Below is a small trained network, with its code and all its weights. Each question gives an input and a target symbol and asks what happens when units are switched off, that is, made to give their printed mean instead of their output.

import numpy as np


def w(rows, s, z=0):
    codes = np.array(rows[::2]) - 128.0
    scale = np.full(codes.shape[1], s)
    scale[-1] = z or s
    return codes * scale


def f(y):
    return np.maximum(y, 0)


def softmax(a):
    e = np.exp(a - a.max(-1, keepdims=True))
    return e / e.sum(-1, keepdims=True)


def log_softmax(a):
    a = a - a.max(-1, keepdims=True)
    return a - np.log(np.exp(a).sum(-1, keepdims=True))


def net(x, mask):
    ids = ['αβγδεζηθλμξστφψω'.index(c) for c in x.split()]
    T = len(ids)
    res = E[ids] + P[:T]
    u = 0
    for l in range(2):
        r = res
        for j in range(2):
            rows = slice(3 * j, 3 * j + 3)
            q, k, v = (r @ M[l][rows].T for M in (Q, K, V))
            z = softmax(np.where(np.tri(T) > 0, q @ k.T / 3**0.5, -1e9)) @ v
            o = O[l][rows]
            res = res + np.where(mask[u + j], z, o[:, -1]) @ o[:, :-1]
        u += 2
        y = f(res @ A[l][:, :-1].T + A[l][:, -1])
        res = res + np.where(mask[u : u + 12], y, B[l][:, -1]) @ B[l][:, :-1]
        u += 12
    return log_softmax(res[-1] @ U[:, :-1].T + U[:, -1])


Q, K, V, O, A, B = {}, {}, {}, {}, {}, {}
E = w([
[58,93,76,108],'α',
[103,140,110,186],'β',
[131,167,77,77],'γ',
[131,170,71,75],'δ',
[128,173,63,79],'ε',
[133,166,74,76],'ζ',
[182,85,133,124],'η',
[110,78,158,98],'θ',
[187,112,118,157],'λ',
[80,100,128,146],'μ',
[74,96,115,150],'ξ',
[106,166,99,50],'σ',
[76,97,118,150],'τ',
[129,165,79,80],'φ',
[171,252,144,65],'ψ',
[94,84,114,136],'ω',
],0.015)
P = w([
[116,1,47,170],'0',
[125,50,58,146],'1',
[126,86,69,130],'2',
[124,110,83,120],'3',
[119,129,92,110],'4',
[117,145,100,104],'5',
[110,157,106,98],'6',
[102,171,110,94],'7',
[96,179,120,86],'8',
[86,189,126,81],'9',
[76,201,134,77],'10',
[66,209,139,75],'11',
[50,217,145,69],'12',
[42,223,150,65],'13',
],0.0043)
Q[0] = w([
[101,81,96,70],'0.h1',
[148,88,253,195],'0.h1',
[96,106,135,139],'0.h1',
[66,122,81,125],'0.h2',
[135,148,54,95],'0.h2',
[134,133,125,173],'0.h2',
],0.033)
K[0] = w([
[59,131,156,86],'0.h1',
[252,51,91,108],'0.h1',
[126,100,118,138],'0.h1',
[53,136,133,117],'0.h2',
[90,174,95,94],'0.h2',
[128,137,113,181],'0.h2',
],0.03)
V[0] = w([
[56,90,167,104],'0.h1',
[65,184,167,253],'0.h1',
[183,175,104,212],'0.h1',
[178,131,51,125],'0.h2',
[111,63,238,69],'0.h2',
[148,69,173,71],'0.h2',
],0.0075)
O[0] = w([
[197,146,142,174,180],'0.h1',
[96,166,254,70,154],'0.h1',
[37,162,172,47,82],'0.h1',
[48,155,212,112,196],'0.h2',
[198,90,8,77,6],'0.h2',
[135,114,82,76,66],'0.h2',
],0.0064,0.0025)
A[0] = w([
[143,177,83,79,45],'0.n1',
[155,83,174,101,170],'0.n2',
[162,87,145,132,246],'0.n3',
[98,125,154,92,105],'0.n4',
[173,189,107,212,27],'0.n5',
[181,35,243,139,3],'0.n6',
[109,83,118,185,92],'0.n7',
[241,132,196,190,25],'0.n8',
[181,227,187,128,52],'0.n9',
[189,149,118,196,67],'0.n10',
[222,224,148,127,54],'0.n11',
[250,147,161,76,83],'0.n12',
],0.014,0.0024)
B[0] = w([
[92,53,107,40,196],'0.n1',
[111,130,180,196,161],'0.n2',
[44,213,210,106,193],'0.n3',
[138,117,132,79,199],'0.n4',
[93,67,170,127,159],'0.n5',
[103,2,46,145,153],'0.n6',
[154,77,158,116,216],'0.n7',
[95,16,107,128,139],'0.n8',
[208,183,164,122,252],'0.n9',
[69,122,129,111,144],'0.n10',
[160,33,118,207,180],'0.n11',
[209,209,139,153,163],'0.n12',
],0.019,0.0035)
Q[1] = w([
[126,95,107,111],'1.h1',
[127,74,217,129],'1.h1',
[94,132,87,184],'1.h1',
[147,158,10,134],'1.h2',
[72,180,140,70],'1.h2',
[169,174,38,5],'1.h2',
],0.025)
K[1] = w([
[146,143,128,106],'1.h1',
[83,157,161,152],'1.h1',
[129,123,42,100],'1.h1',
[166,145,209,97],'1.h2',
[74,184,81,133],'1.h2',
[119,122,115,4],'1.h2',
],0.031)
V[1] = w([
[93,201,123,135],'1.h1',
[252,7,176,68],'1.h1',
[103,51,94,156],'1.h1',
[115,60,122,111],'1.h2',
[134,87,142,114],'1.h2',
[167,154,157,135],'1.h2',
],0.0046)
O[1] = w([
[89,124,127,130,101],'1.h1',
[255,110,105,159,178],'1.h1',
[124,149,149,100,143],'1.h1',
[150,144,120,147,250],'1.h2',
[142,132,130,142,218],'1.h2',
[124,102,147,130,95],'1.h2',
],0.0073,0.0021)
A[1] = w([
[108,102,77,178,112],'1.n1',
[76,21,104,148,1],'1.n2',
[127,133,111,140,92],'1.n3',
[137,152,84,156,100],'1.n4',
[73,85,152,198,22],'1.n5',
[97,107,36,144,81],'1.n6',
[68,18,131,190,213],'1.n7',
[63,5,120,146,109],'1.n8',
[123,137,45,95,64],'1.n9',
[93,2,124,169,170],'1.n10',
[113,134,123,170,226],'1.n11',
[21,222,32,162,51],'1.n12',
],0.013,0.0073)
B[1] = w([
[127,114,129,100,140],'1.n1',
[193,126,227,118,159],'1.n2',
[122,118,126,129,128],'1.n3',
[112,123,119,121,128],'1.n4',
[166,185,86,88,157],'1.n5',
[134,176,89,128,142],'1.n6',
[156,3,146,144,254],'1.n7',
[104,188,73,126,211],'1.n8',
[187,125,172,131,140],'1.n9',
[76,201,72,129,231],'1.n10',
[88,144,152,151,192],'1.n11',
[159,113,140,251,132],'1.n12',
],0.038,0.011)
U = w([
[138,152,137,158,45],'α',
[53,222,191,149,182],'β',
[104,46,188,145,141],'γ',
[139,141,145,175,3],'δ',
[92,119,160,1,192],'ε',
[139,128,147,105,168],'ζ',
[134,134,148,113,125],'η',
[82,115,90,106,211],'θ',
[126,137,144,123,44],'λ',
[135,145,142,144,63],'μ',
[140,185,121,113,76],'ξ',
[181,94,139,121,110],'σ',
[134,148,142,146,53],'τ',
[134,128,145,109,114],'φ',
[124,140,145,127,33],'ψ',
[130,140,144,141,50],'ω',
],0.0095,0.0056)

Each question gives the input, a string of symbols that net reads in full, and the target symbol t.
The units are the heads (3 rows each of Q, K, V and O) and the neurons (one row each of A and B). Each row of codes is followed by its name. A weight is (code - 128) times the scale printed after its matrix; where a second scale follows, it is the last column's (O, A, B and U).
mask holds one flag per unit, layer by layer, with each layer's heads first. A switched-off unit (its flag False) gives its mean, the last column of its rows in O or B, instead of its output. The means were averaged over made-up inputs and are rounded, as every weight is.
A unit's drop is (log p(t) with every unit on - log p(t) with that unit switched off) / (log p(t) with every unit on - log p(t) with every unit switched off).
The circuit of an input: a set's keep is (log p(t) with only the set's units on - log p(t) with every unit switched off) / (log p(t) with every unit on - log p(t) with every unit switched off). Starting from the 12 units with the biggest drops (on a tie, the unit counted first), units are removed one at a time, each time the one whose removal leaves the highest keep (on an exact tie, the one counted first), for as long as the keep stays at least 0.8.
circuit, biggest first: the units of the circuit, biggest drop first
most important unit: the unit with the biggest drop
top k neurons: the k neurons with the biggest drops, biggest first
k most important neurons of layer l: the k neurons of layer l with the biggest drops, biggest first
which heads matter: for each layer, one digit per head in row order, 1 if its drop is at least 0.15 and else 0, layers parted by /
input η σ θ β ε, target ε: circuit, biggest first	(0.h1 0.n1)
input θ θ α ζ α ω, target θ: circuit, biggest first	(0.n9 1.n7 1.n10 1.n8)
input δ ξ α α ζ, target θ: top 4 neurons	(1.n10 0.n11 1.n7 1.n8)
input θ β ε η β σ β λ, target θ: circuit, biggest first	(0.n8 1.n7 1.n10)
input β μ λ θ λ μ β ξ β ξ β θ δ λ, target β: circuit, biggest first	(1.n7)
input θ ε θ β δ ε β θ λ ε θ, target β: which heads matter	11 / 00
input γ σ β δ β β β ω β α β μ θ ψ, target σ: circuit, biggest first	(0.n9 0.n11)
input ω θ ψ μ β η α ω β ψ τ β ε, target ε: top 2 neurons	(0.n1 1.n7)
input β μ β μ θ η ω λ α σ ξ ω, target γ: 2 most important neurons of layer 0	(0.n1 0.n6)
input β ψ β β φ β β μ, target θ: circuit, biggest first	(0.n9 1.n8 1.n7 1.n10)
input μ β α ε θ τ ψ β β β α γ α δ, target θ: circuit, biggest first	(1.n10 0.n11 0.n1)
input μ β τ τ ψ β μ, target γ: top 2 neurons	(0.n1 0.n11)
input δ γ β β λ α β ψ α ε ε β θ η, target θ: circuit, biggest first	(0.n6 1.n7 1.n10)
input α γ β ξ, target θ: circuit, biggest first	(1.n10 1.n7 1.n8)
input τ α β, target θ: circuit, biggest first	(1.n7 1.n10 1.n8 0.n5)
input μ ψ θ μ β γ, target ε: most important unit	0.h1
input δ δ ε η β λ α λ ξ, target θ: circuit, biggest first	(0.n9 1.n10 1.n7 1.n8)
input ε τ α λ ε β ψ ε δ, target σ: which heads matter	00 / 10
input γ τ β ε ω β ε μ ε δ β, target β: top 4 neurons	(1.n7 0.n9 0.n11 0.n1)
input γ θ α ζ β ε ε η η α β φ β σ, target ξ: top 2 neurons	(0.n1 1.n10)
input θ ψ β θ ε η β, target γ: most important neuron of layer 0	(0.n12)
input β β β ω η α ε δ, target θ: top 2 neurons	(1.n10 0.n11)
input ε θ θ β θ θ, target β: top 4 neurons	(1.n7 0.n12 0.n3 0.n2)
input ε β β β μ σ θ β σ β β τ, target θ: top 3 neurons	(0.n9 0.n3 0.n12)
input τ β β β λ, target θ: circuit, biggest first	(1.n7 1.n10 0.n8)
input θ ω θ θ α δ β α β β β γ, target ε: circuit, biggest first	(0.n1 0.h1)
input β β θ η η θ ζ β β β δ, target ε: top 2 neurons	(1.n7 0.n1)
input α η ω, target θ: circuit, biggest first	(1.n7 1.n10 1.n8)
input η α θ λ λ, target γ: circuit, biggest first	(1.n8)
